Below are the code and all the weights of a small trained network. Each question names an input and a class and asks about switching units off, where a switched-off unit gives its printed mean instead of its output.

import numpy as np


def w(rows, s, z=0):
    codes = np.array(rows[::2]) - 128.0
    scale = np.full(codes.shape[1], s)
    scale[-1] = z or s
    return codes * scale


def norm(h):
    return h / np.sqrt((h * h).mean(-1, keepdims=True) + 1e-5)


def f(y):
    return y / 2 * (1 + np.tanh(0.7978845608 * (y + 0.044715 * y**3)))


def log_softmax(a):
    a = a - a.max(-1, keepdims=True)
    return a - np.log(np.exp(a).sum(-1, keepdims=True))


def net(x, mask):
    res = np.array(x, float).reshape(1, 5) / 4 @ E
    u = 0
    for l in range(3):
        y = f(norm(res) @ A[l][:, :-1].T + A[l][:, -1])
        res = res + np.where(mask[u : u + 9], y, B[l][:, -1]) @ B[l][:, :-1]
        u += 9
    return log_softmax(norm(res)[-1] @ U[:, :-1].T + U[:, -1])


A, B = {}, {}
E = w([
[124,141,172,100,134,87,196,56,122,195,112],'x0',
[88,111,138,76,127,248,106,112,115,164,124],'x1',
[85,179,135,92,100,120,153,139,171,101,185],'x2',
[209,135,133,97,47,146,115,110,114,131,143],'x3',
[123,116,193,175,101,160,190,188,121,123,106],'x4',
],0.0013)
A[0] = w([
[119,155,60,91,148,105,65,63,135,128,143,1],'0.n1',
[108,148,66,89,148,103,81,69,129,135,123,136],'0.n2',
[208,69,110,202,172,145,83,110,48,188,43,106],'0.n3',
[101,113,218,182,66,161,189,202,105,121,77,70],'0.n4',
[111,169,67,88,144,99,46,52,128,133,128,44],'0.n5',
[55,254,149,85,78,124,148,164,198,114,228,60],'0.n6',
[122,82,102,150,123,154,60,207,169,49,160,118],'0.n7',
[221,163,89,121,49,134,141,108,98,126,139,142],'0.n8',
[92,133,203,191,72,167,186,168,100,103,78,63],'0.n9',
],0.0023,0.0011)
B[0] = w([
[169,89,137,122,162,175,187,187,136,152,170,133],'0.n1',
[178,118,118,126,169,115,165,178,119,129,180,178],'0.n2',
[89,68,129,47,89,104,189,119,136,23,121,226],'0.n3',
[200,98,66,77,207,132,145,159,145,147,203,185],'0.n4',
[185,86,108,112,165,142,180,189,145,157,173,159],'0.n5',
[130,6,106,86,123,131,167,83,77,50,59,244],'0.n6',
[150,194,89,152,103,111,191,72,76,175,83,238],'0.n7',
[74,122,183,123,130,82,99,170,131,135,141,200],'0.n8',
[174,113,94,92,184,133,151,139,157,148,192,159],'0.n9',
],0.0024,0.0011)
A[1] = w([
[74,104,145,94,121,247,75,102,158,196,114,2],'1.n1',
[82,108,145,107,132,247,70,99,135,204,119,20],'1.n2',
[132,133,78,180,115,192,36,206,106,53,145,59],'1.n3',
[116,119,222,84,166,82,200,19,122,232,136,67],'1.n4',
[82,94,129,92,118,245,89,103,157,190,108,18],'1.n5',
[137,140,172,133,158,145,159,130,140,150,155,58],'1.n6',
[10,120,79,176,250,124,167,140,118,133,94,85],'1.n7',
[231,139,149,87,3,141,120,120,72,151,157,111],'1.n8',
[163,79,148,139,155,134,110,119,91,183,55,28],'1.n9',
],0.0023,0.00072)
B[1] = w([
[157,190,168,148,140,24,163,151,67,68,165,165],'1.n1',
[150,220,167,130,148,36,152,177,69,66,159,161],'1.n2',
[74,175,96,106,68,152,216,49,139,241,65,200],'1.n3',
[108,183,4,183,51,202,104,174,117,120,69,231],'1.n4',
[148,184,174,158,139,43,179,155,94,65,140,174],'1.n5',
[142,109,76,126,116,138,108,151,142,146,127,101],'1.n6',
[149,120,212,65,12,155,4,135,160,169,159,241],'1.n7',
[5,115,159,139,192,154,55,151,191,171,116,251],'1.n8',
[76,133,104,86,76,173,147,112,134,75,153,103],'1.n9',
],0.0022,0.0011)
A[2] = w([
[109,213,26,200,82,214,142,99,101,177,72,69],'2.n1',
[115,162,62,87,179,98,69,68,115,116,183,183],'2.n2',
[95,132,252,98,75,115,23,136,161,183,149,67],'2.n3',
[109,37,120,74,116,156,157,63,109,29,86,11],'2.n4',
[195,129,125,234,113,5,116,123,183,101,131,89],'2.n5',
[211,89,109,109,230,213,172,182,168,180,228,87],'2.n6',
[119,127,191,206,99,185,220,182,176,104,119,115],'2.n7',
[68,167,112,71,96,116,180,122,213,87,204,158],'2.n8',
[108,108,133,126,127,88,130,128,156,138,110,120],'2.n9',
],0.0025,0.0011)
B[2] = w([
[92,206,79,95,66,73,154,101,184,184,80,200],'2.n1',
[178,75,171,145,109,122,163,184,113,179,76,199],'2.n2',
[74,109,152,231,199,211,29,233,177,110,96,175],'2.n3',
[97,61,120,124,84,99,165,83,139,27,145,186],'2.n4',
[83,239,221,47,149,195,158,171,5,104,152,225],'2.n5',
[226,93,115,97,177,44,97,139,82,199,115,166],'2.n6',
[170,77,67,79,147,65,44,104,106,187,116,168],'2.n7',
[155,61,122,169,126,130,94,114,81,123,48,246],'2.n8',
[135,142,109,129,124,216,117,137,94,100,146,153],'2.n9',
],0.0024,0.0011)
U = w([
[119,235,219,103,145,112,170,169,22,76,158,176],'0',
[95,197,43,123,46,118,153,93,164,207,66,168],'1',
[242,34,99,93,186,85,116,160,109,216,146,162],'2',
[70,89,183,185,149,197,24,185,178,128,118,166],'3',
[104,3,122,107,87,124,165,74,117,15,112,143],'4',
[136,136,131,153,166,137,144,91,186,116,164,69],'5',
[144,145,136,166,179,144,165,82,199,120,194,2],'6',
[135,134,135,203,169,136,145,45,162,134,217,11],'7',
],0.006,0.0036)

Each question gives the input, the list of numbers given to net, and the class t.
The units are the neurons (one row each of A and B). Each row of codes is followed by its name. A weight is (code - 128) times the scale printed after its matrix; where a second scale follows, it is the last column's (A, B and U).
mask holds one flag per neuron, layer by layer. A switched-off neuron (its flag False) gives its mean, the last column of its row in B, instead of its output. The means were averaged over made-up inputs and are rounded, as every weight is.
A unit's drop is (log p(t) with every unit on - log p(t) with that unit switched off) / (log p(t) with every unit on - log p(t) with every unit switched off).
The circuit of an input: a set's keep is (log p(t) with only the set's units on - log p(t) with every unit switched off) / (log p(t) with every unit on - log p(t) with every unit switched off). Starting from the 12 units with the biggest drops (on a tie, the unit counted first), units are removed one at a time, each time the one whose removal leaves the highest keep (on an exact tie, the one counted first), for as long as the keep stays at least 0.8.
circuit, biggest first: the units of the circuit, biggest drop first
unit that matters most: the unit with the biggest drop
k most important neurons: the k neurons with the biggest drops, biggest first
k most important neurons of layer l: the k neurons of layer l with the biggest drops, biggest first
input [0,1,2,-8,-5], class 3: 3 most important neurons : (1.n7, 0.n4, 2.n3)
input [-5,-5,7,3,2], class 4: circuit, biggest first : (0.n6)
input [-2,-3,3,-6,6], class 2: 3 most important neurons of layer 0 : (0.n4, 0.n9, 0.n8)
input [4,2,6,-8,6], class 3: circuit, biggest first : (1.n7, 2.n3)
input [7,-2,-4,-8,3], class 3: circuit, biggest first : (1.n7, 2.n3)
input [-7,4,-3,-5,0], class 1: circuit, biggest first : (1.n3, 2.n1)
input [2,1,4,8,-5], class 3: 3 most important neurons : (1.n8, 0.n4, 2.n3)
input [6,7,1,8,3], class 3: 3 most important neurons : (1.n8, 2.n3, 0.n7)
input [-2,4,-7,7,0], class 3: 2 most important neurons : (1.n8, 0.n6)
input [-2,2,-1,-4,-4], class 2: circuit, biggest first : (0.n5, 2.n6)
input [-4,8,-2,8,6], class 0: circuit, biggest first : (1.n2, 1.n1)
input [-7,1,-6,5,6], class 1: 2 most important neurons : (1.n3, 0.n6)
input [-5,4,-4,3,6], class 2: 3 most important neurons of layer 2 : (2.n6, 2.n7, 2.n5)
input [6,-1,-5,1,2], class 1: circuit, biggest first : (1.n4)
input [5,6,7,-4,5], class 4: 3 most important neurons : (0.n6, 2.n5, 0.n7)
input [6,7,8,-3,5], class 4: 4 most important neurons : (0.n6, 2.n5, 0.n7, 2.n8)
input [-2,3,-8,7,-2], class 4: 2 most important neurons of layer 2 : (2.n4, 2.n5)
input [5,-8,-1,-6,-2], class 0: 2 most important neurons : (2.n5, 1.n8)
input [-4,4,6,-2,-7], class 2: 2 most important neurons : (0.n5, 0.n3)
input [7,-7,2,-8,3], class 3: circuit, biggest first : (1.n7, 0.n7, 2.n3)
input [-7,-8,1,7,0], class 0: 3 most important neurons : (2.n5, 1.n4, 1.n7)
input [5,1,-8,2,1], class 4: unit that matters most : 0.n3
input [8,-3,-6,-5,7], class 1: 3 most important neurons : (1.n4, 0.n6, 0.n5)
input [-1,-3,-4,-5,7], class 2: circuit, biggest first : (0.n4, 2.n6)
input [-6,-7,6,2,-5], class 0: 2 most important neurons : (2.n5, 1.n4)
input [-8,5,5,-8,-6], class 1: circuit, biggest first : (1.n3, 0.n7, 2.n1)
input [-2,-6,-5,3,-6], class 0: 4 most important neurons : (2.n5, 0.n6, 0.n4, 0.n9)
input [7,-1,3,-8,-4], class 3: 2 most important neurons : (1.n7, 0.n7)
input [-1,1,-5,-4,-4], class 4: circuit, biggest first : (0.n3)
input [5,-2,5,-2,6], class 2: circuit, biggest first : (0.n4, 2.n7)
